Below are the code and all the weights of a small trained network. Each question names an input and a target symbol and asks about switching units off, where a switched-off unit gives its printed mean instead of its output.

import numpy as np


def w(rows, s, z=0):
    codes = np.array(rows[::2]) - 128.0
    scale = np.full(codes.shape[1], s)
    scale[-1] = z or s
    return codes * scale


def softmax(a):
    e = np.exp(a - a.max(-1, keepdims=True))
    return e / e.sum(-1, keepdims=True)


def log_softmax(a):
    a = a - a.max(-1, keepdims=True)
    return a - np.log(np.exp(a).sum(-1, keepdims=True))


def net(x, mask):
    ids = ['ΓΘΛΞΠΣΩβζημτφ'.index(c) for c in x.split()]
    T = len(ids)
    res = E[ids] + P[:T]
    u = 0
    for l in range(2):
        r = res
        for j in range(3):
            rows = slice(4 * j, 4 * j + 4)
            q, k, v = (r @ M[l][rows].T for M in (Q, K, V))
            z = softmax(np.where(np.tri(T) > 0, q @ k.T / 4**0.5, -1e9)) @ v
            o = O[l][rows]
            res = res + np.where(mask[u + j], z, o[:, -1]) @ o[:, :-1]
        u += 3
    return log_softmax(res[-1] @ U[:, :-1].T + U[:, -1])


Q, K, V, O = {}, {}, {}, {}
E = w([
[83,112,91],'Γ',
[146,85,141],'Θ',
[79,93,107],'Λ',
[195,107,165],'Ξ',
[121,101,143],'Π',
[161,121,119],'Σ',
[220,105,151],'Ω',
[54,85,70],'β',
[115,81,78],'ζ',
[62,111,41],'η',
[157,94,124],'μ',
[254,83,157],'τ',
[206,124,98],'φ',
],0.0065)
P = w([
[123,139,136],'0',
[108,115,50],'1',
[166,82,126],'2',
[170,189,141],'3',
[149,172,54],'4',
[181,41,108],'5',
[185,214,143],'6',
[216,202,52],'7',
[171,2,60],'8',
[182,237,176],'9',
],0.016)
Q[0] = w([
[108,128,93],'L0H0',
[19,77,198],'L0H0',
[133,147,172],'L0H0',
[179,165,122],'L0H0',
[159,97,138],'L0H1',
[145,104,96],'L0H1',
[124,131,142],'L0H1',
[103,187,152],'L0H1',
[104,106,122],'L0H2',
[136,154,149],'L0H2',
[139,18,5],'L0H2',
[150,160,148],'L0H2',
],0.023)
K[0] = w([
[152,140,94],'L0H0',
[128,5,109],'L0H0',
[81,113,161],'L0H0',
[98,176,156],'L0H0',
[123,148,137],'L0H1',
[109,124,168],'L0H1',
[129,131,117],'L0H1',
[187,130,66],'L0H1',
[124,100,161],'L0H2',
[124,159,124],'L0H2',
[169,2,62],'L0H2',
[124,173,109],'L0H2',
],0.026)
V[0] = w([
[123,141,93],'L0H0',
[108,110,244],'L0H0',
[123,120,169],'L0H0',
[145,128,82],'L0H0',
[185,101,176],'L0H1',
[118,55,121],'L0H1',
[126,193,121],'L0H1',
[204,53,2],'L0H1',
[106,102,192],'L0H2',
[212,71,3],'L0H2',
[126,90,208],'L0H2',
[134,251,176],'L0H2',
],0.0081)
O[0] = w([
[147,126,134,139],'L0H0',
[47,121,97,83],'L0H0',
[100,127,120,113],'L0H0',
[161,136,146,147],'L0H0',
[189,112,120,131],'L0H1',
[106,102,122,126],'L0H1',
[134,154,138,130],'L0H1',
[153,193,251,201],'L0H1',
[167,116,122,95],'L0H2',
[64,174,213,254],'L0H2',
[171,133,130,105],'L0H2',
[120,147,45,74],'L0H2',
],0.014,0.0071)
Q[1] = w([
[77,144,125],'L1H0',
[112,139,132],'L1H0',
[153,138,126],'L1H0',
[125,148,112],'L1H0',
[176,79,157],'L1H1',
[152,176,137],'L1H1',
[152,147,107],'L1H1',
[115,106,129],'L1H1',
[134,151,118],'L1H2',
[144,172,177],'L1H2',
[153,198,200],'L1H2',
[155,254,52],'L1H2',
],0.031)
K[1] = w([
[99,118,131],'L1H0',
[119,122,123],'L1H0',
[130,151,125],'L1H0',
[107,165,137],'L1H0',
[92,108,97],'L1H1',
[152,178,113],'L1H1',
[105,175,125],'L1H1',
[123,100,134],'L1H1',
[130,122,143],'L1H2',
[142,70,153],'L1H2',
[149,39,167],'L1H2',
[137,151,252],'L1H2',
],0.036)
V[1] = w([
[188,104,128],'L1H0',
[129,161,89],'L1H0',
[190,137,88],'L1H0',
[154,127,117],'L1H0',
[205,190,96],'L1H1',
[176,141,12],'L1H1',
[228,6,169],'L1H1',
[139,143,167],'L1H1',
[150,232,77],'L1H2',
[167,130,91],'L1H2',
[131,162,135],'L1H2',
[156,93,143],'L1H2',
],0.024)
O[1] = w([
[130,178,127,126],'L1H0',
[136,105,174,104],'L1H0',
[138,157,175,101],'L1H0',
[131,146,141,120],'L1H0',
[102,50,225,231],'L1H1',
[80,63,89,129],'L1H1',
[254,68,86,53],'L1H1',
[142,125,182,165],'L1H1',
[62,112,232,1],'L1H2',
[107,90,160,62],'L1H2',
[131,134,151,132],'L1H2',
[166,108,109,172],'L1H2',
],0.027,0.024)
U = w([
[17,105,51,43],'Γ',
[202,65,10,44],'Θ',
[93,117,1,98],'Λ',
[126,38,70,102],'Ξ',
[84,46,14,81],'Π',
[83,99,112,152],'Σ',
[157,108,102,208],'Ω',
[132,186,26,126],'β',
[192,219,81,111],'ζ',
[91,192,89,163],'η',
[163,136,58,247],'μ',
[226,186,115,142],'τ',
[159,211,165,137],'φ',
],0.0064,0.011)

Each question gives the input, a string of symbols that net reads in full, and the target symbol t.
The units are the heads (4 rows each of Q, K, V and O). Each row of codes is followed by its name. A weight is (code - 128) times the scale printed after its matrix; where a second scale follows, it is the last column's (O and U).
mask holds one flag per head, layer by layer. A switched-off head (its flag False) gives its mean, the last column of its rows in O, instead of its output. The means were averaged over made-up inputs and are rounded, as every weight is.
A unit's drop is (log p(t) with every unit on - log p(t) with that unit switched off) / (log p(t) with every unit on - log p(t) with every unit switched off).
The circuit of an input: a set's keep is (log p(t) with only the set's units on - log p(t) with every unit switched off) / (log p(t) with every unit on - log p(t) with every unit switched off). Starting from all 6 units, units are removed one at a time, each time the one whose removal leaves the highest keep (on an exact tie, the one counted first), for as long as the keep stays at least 0.8.
units of the circuit, in order: the units of the circuit, biggest drop first
most important unit: the unit with the biggest drop
heads that matter: for each layer, one digit per head in row order, 1 if its drop is at least 0.15 and else 0, layers parted by /
input Θ Π μ, target Θ: heads that matter	111 / 010
input Γ Π η Ω β φ Ξ Π β, target Γ: most important unit	L0H0
input η Ξ Π Ξ Σ τ ζ, target τ: heads that matter	010 / 111
input Θ τ β Θ Γ η Ξ Γ, target Π: units of the circuit, in order	[L0H2 L1H1 L1H2]
input Σ Ξ Θ Σ β Ξ ζ Σ Θ, target Σ: heads that matter	111 / 001
input η Λ Ξ Ω Γ Γ, target η: heads that matter	011 / 111
input τ Γ φ Ξ Π Θ φ Θ, target Σ: units of the circuit, in order	[L0H2 L1H1]
input Π Π Π φ Σ β, target Π: heads that matter	111 / 011
input Γ Σ Θ φ Ω, target Σ: heads that matter	001 / 010
input φ Γ φ Ξ Π, target Π: heads that matter	101 / 100
input τ Ξ ζ Γ Σ Γ, target τ: heads that matter	010 / 011
input Π Ω τ Γ Π η μ Ω Γ Ξ, target Ω: heads that matter	111 / 111
input Θ Θ Θ Π μ Θ, target Θ: units of the circuit, in order	[L1H1 L0H1]
input φ Γ β, target φ: heads that matter	001 / 011
input Ξ μ β, target Ξ: most important unit	L0H2
input Γ η Σ μ Ω Ω, target Γ: heads that matter	111 / 011
input Ξ Π Θ Π φ τ Ξ Γ τ β, target τ: heads that matter	011 / 111
input β Ξ ζ τ ζ φ μ η Ω, target β: units of the circuit, in order	[L1H1 L0H1 L0H2 L1H0]
input Γ β Θ Λ, target β: heads that matter	111 / 011
input Σ Θ μ η β Π φ φ Π η, target φ: units of the circuit, in order	[L1H1]
input Θ Λ β τ η τ, target Θ: units of the circuit, in order	[L0H2 L1H1 L0H0 L0H1]
input ζ ζ τ Θ Ξ φ φ β, target Σ: units of the circuit, in order	[L0H2 L1H1]
input φ Ξ φ, target φ: units of the circuit, in order	[L1H2 L0H2 L1H1 L0H1]
input φ μ φ ζ Ξ Λ Ξ Π Γ, target φ: units of the circuit, in order	[L0H2 L1H2 L1H1]
input τ Θ μ Θ ζ β μ Ξ Π, target τ: units of the circuit, in order	[L1H1 L0H2]
